Here is a tiny trained network, its code and every weight. The questions are about switching its units off for an input and a target symbol, where a switched-off unit gives its printed mean instead of its output.

import numpy as np


def w(rows, s, z=0):
    codes = np.array(rows[::2]) - 128.0
    scale = np.full(codes.shape[1], s)
    scale[-1] = z or s
    return codes * scale


def f(y):
    return y / 2 * (1 + np.tanh(0.7978845608 * (y + 0.044715 * y**3)))


def softmax(a):
    e = np.exp(a - a.max(-1, keepdims=True))
    return e / e.sum(-1, keepdims=True)


def log_softmax(a):
    a = a - a.max(-1, keepdims=True)
    return a - np.log(np.exp(a).sum(-1, keepdims=True))


def net(x, mask):
    ids = ['γησφψω'.index(c) for c in x.split()]
    T = len(ids)
    res = E[ids] + P[:T]
    r = res
    for j in range(2):
        rows = slice(3 * j, 3 * j + 3)
        q, k, v = (r @ M[0][rows].T for M in (Q, K, V))
        z = softmax(np.where(np.tri(T) > 0, q @ k.T / 3**0.5, -1e9)) @ v
        o = O[0][rows]
        res = res + np.where(mask[j], z, o[:, -1]) @ o[:, :-1]
    y = f(res @ A[0][:, :-1].T + A[0][:, -1])
    res = res + np.where(mask[2:10], y, B[0][:, -1]) @ B[0][:, :-1]
    return log_softmax(res[-1] @ U[:, :-1].T + U[:, -1])


Q, K, V, O, A, B = {}, {}, {}, {}, {}, {}
E = w([
[120,87,199,152,172,130,119],'γ',
[189,120,130,126,168,122,147],'η',
[218,101,203,111,94,137,66],'σ',
[101,28,67,120,80,79,180],'φ',
[95,66,111,83,72,5,73],'ψ',
[186,172,126,24,156,76,139],'ω',
],0.015)
P = w([
[153,248,119,181,156,197,63],'0',
[86,110,215,94,130,146,176],'1',
[77,120,233,96,135,118,161],'2',
[120,154,202,108,176,72,142],'3',
[125,136,200,77,172,45,127],'4',
[95,132,208,83,206,22,121],'5',
[72,112,199,55,225,2,128],'6',
],0.0079)
Q[0] = w([
[135,147,81,215,125,185,160],'h0',
[120,135,112,124,161,148,168],'h0',
[118,181,102,158,85,180,117],'h0',
[49,150,13,174,115,229,146],'h1',
[154,200,51,156,130,185,133],'h1',
[169,80,169,42,205,3,179],'h1',
],0.011)
K[0] = w([
[113,118,184,131,146,99,161],'h0',
[144,113,140,161,116,130,114],'h0',
[135,93,185,138,172,108,157],'h0',
[163,156,156,173,141,253,174],'h1',
[96,139,162,151,96,198,155],'h1',
[109,131,160,104,106,53,77],'h1',
],0.013)
V[0] = w([
[123,105,74,182,254,188,146],'h0',
[185,240,136,89,119,136,102],'h0',
[88,140,111,47,144,60,154],'h0',
[102,100,49,153,52,60,218],'h1',
[141,153,91,195,93,171,154],'h1',
[115,85,145,166,88,136,67],'h1',
],0.01)
O[0] = w([
[63,117,199,228,184,31,227,71],'h0',
[218,177,82,129,98,228,195,222],'h0',
[60,177,201,6,129,97,102,101],'h0',
[207,178,237,184,80,47,151,136],'h1',
[140,36,129,101,165,71,186,6],'h1',
[206,34,130,171,169,57,3,153],'h1',
],0.0074,0.011)
A[0] = w([
[72,100,16,167,114,240,104,64],'n0',
[59,40,50,225,163,69,111,81],'n1',
[212,89,191,221,125,81,226,136],'n2',
[155,51,186,201,80,78,71,128],'n3',
[166,110,70,5,217,160,81,253],'n4',
[121,219,255,141,125,157,171,181],'n5',
[182,144,109,143,5,247,179,77],'n6',
[142,173,100,50,43,61,21,175],'n7',
],0.0062,0.0036)
B[0] = w([
[113,159,163,38,97,48,102,185],'n0',
[182,186,24,2,130,68,151,129],'n1',
[234,15,145,140,86,121,164,153],'n2',
[183,114,107,163,189,72,115,180],'n3',
[59,17,207,133,83,181,125,222],'n4',
[126,157,120,54,109,86,201,186],'n5',
[120,164,64,113,169,124,93,236],'n6',
[86,140,111,189,162,151,169,250],'n7',
],0.0078,0.013)
U = w([
[128,135,117,76,209,38,121,4],'γ',
[172,127,73,205,173,189,199,108],'η',
[98,59,174,161,115,181,142,214],'σ',
[166,89,130,94,4,43,199,42],'φ',
[109,186,157,162,63,76,117,116],'ψ',
[109,200,137,105,1,95,190,146],'ω',
],0.0056,0.0026)

Each question gives the input, a string of symbols that net reads in full, and the target symbol t.
The units are the heads (3 rows each of Q, K, V and O) and the neurons (one row each of A and B). Each row of codes is followed by its name. A weight is (code - 128) times the scale printed after its matrix; where a second scale follows, it is the last column's (O, A, B and U).
mask holds one flag per unit, heads first, then neurons. A switched-off unit (its flag False) gives its mean, the last column of its rows in O or B, instead of its output. The means were averaged over made-up inputs and are rounded, as every weight is.
A unit's drop is (log p(t) with every unit on - log p(t) with that unit switched off) / (log p(t) with every unit on - log p(t) with every unit switched off).
The circuit of an input: a set's keep is (log p(t) with only the set's units on - log p(t) with every unit switched off) / (log p(t) with every unit on - log p(t) with every unit switched off). Starting from all 10 units, units are removed one at a time, each time the one whose removal leaves the highest keep (on an exact tie, the one counted first), for as long as the keep stays at least 0.8.
units of the circuit, in order: the units of the circuit, biggest drop first
unit that matters most: the unit with the biggest drop
k most important neurons: the k neurons with the biggest drops, biggest first
heads that matter: for each layer, one digit per head in row order, 1 if its drop is at least 0.15 and else 0, layers parted by /
input η γ ψ γ σ, target φ: unit that matters most => h0
input σ σ ψ ψ ψ γ σ, target η: heads that matter => 11
input φ ψ σ ω η γ γ, target γ: heads that matter => 10
input η ω η ω, target ω: units of the circuit, in order => [h1, n5]
input η ψ σ ω η ω, target φ: heads that matter => 11
input σ φ φ γ, target φ: heads that matter => 01
input σ σ φ γ σ η σ, target σ: 2 most important neurons => [n4, n5]
input φ ω η, target ω: 2 most important neurons => [n5, n3]
input σ σ η η, target σ: units of the circuit, in order => [h1, n4]
input φ σ ψ, target γ: units of the circuit, in order => [h0, n4]
input ω ω η γ σ φ γ, target ω: units of the circuit, in order => [h0, h1]
input σ φ ψ σ σ φ, target η: 4 most important neurons => [n0, n4, n5, n3]
input σ ψ ω, target η: heads that matter => 10
input η ψ η, target φ: units of the circuit, in order => [h1, n2, h0, n5]
input σ σ η φ η, target φ: units of the circuit, in order => [h1, n2]
input ψ ω φ σ γ η, target σ: heads that matter => 10
input φ ψ ω φ φ φ, target γ: heads that matter => 10
input σ σ ω ω φ, target ω: units of the circuit, in order => [h1, n3]
input φ ψ σ σ η σ, target γ: units of the circuit, in order => [h0, n3]
input γ σ σ σ σ, target σ: units of the circuit, in order => [h1, n4]
input σ φ σ, target φ: unit that matters most => h1
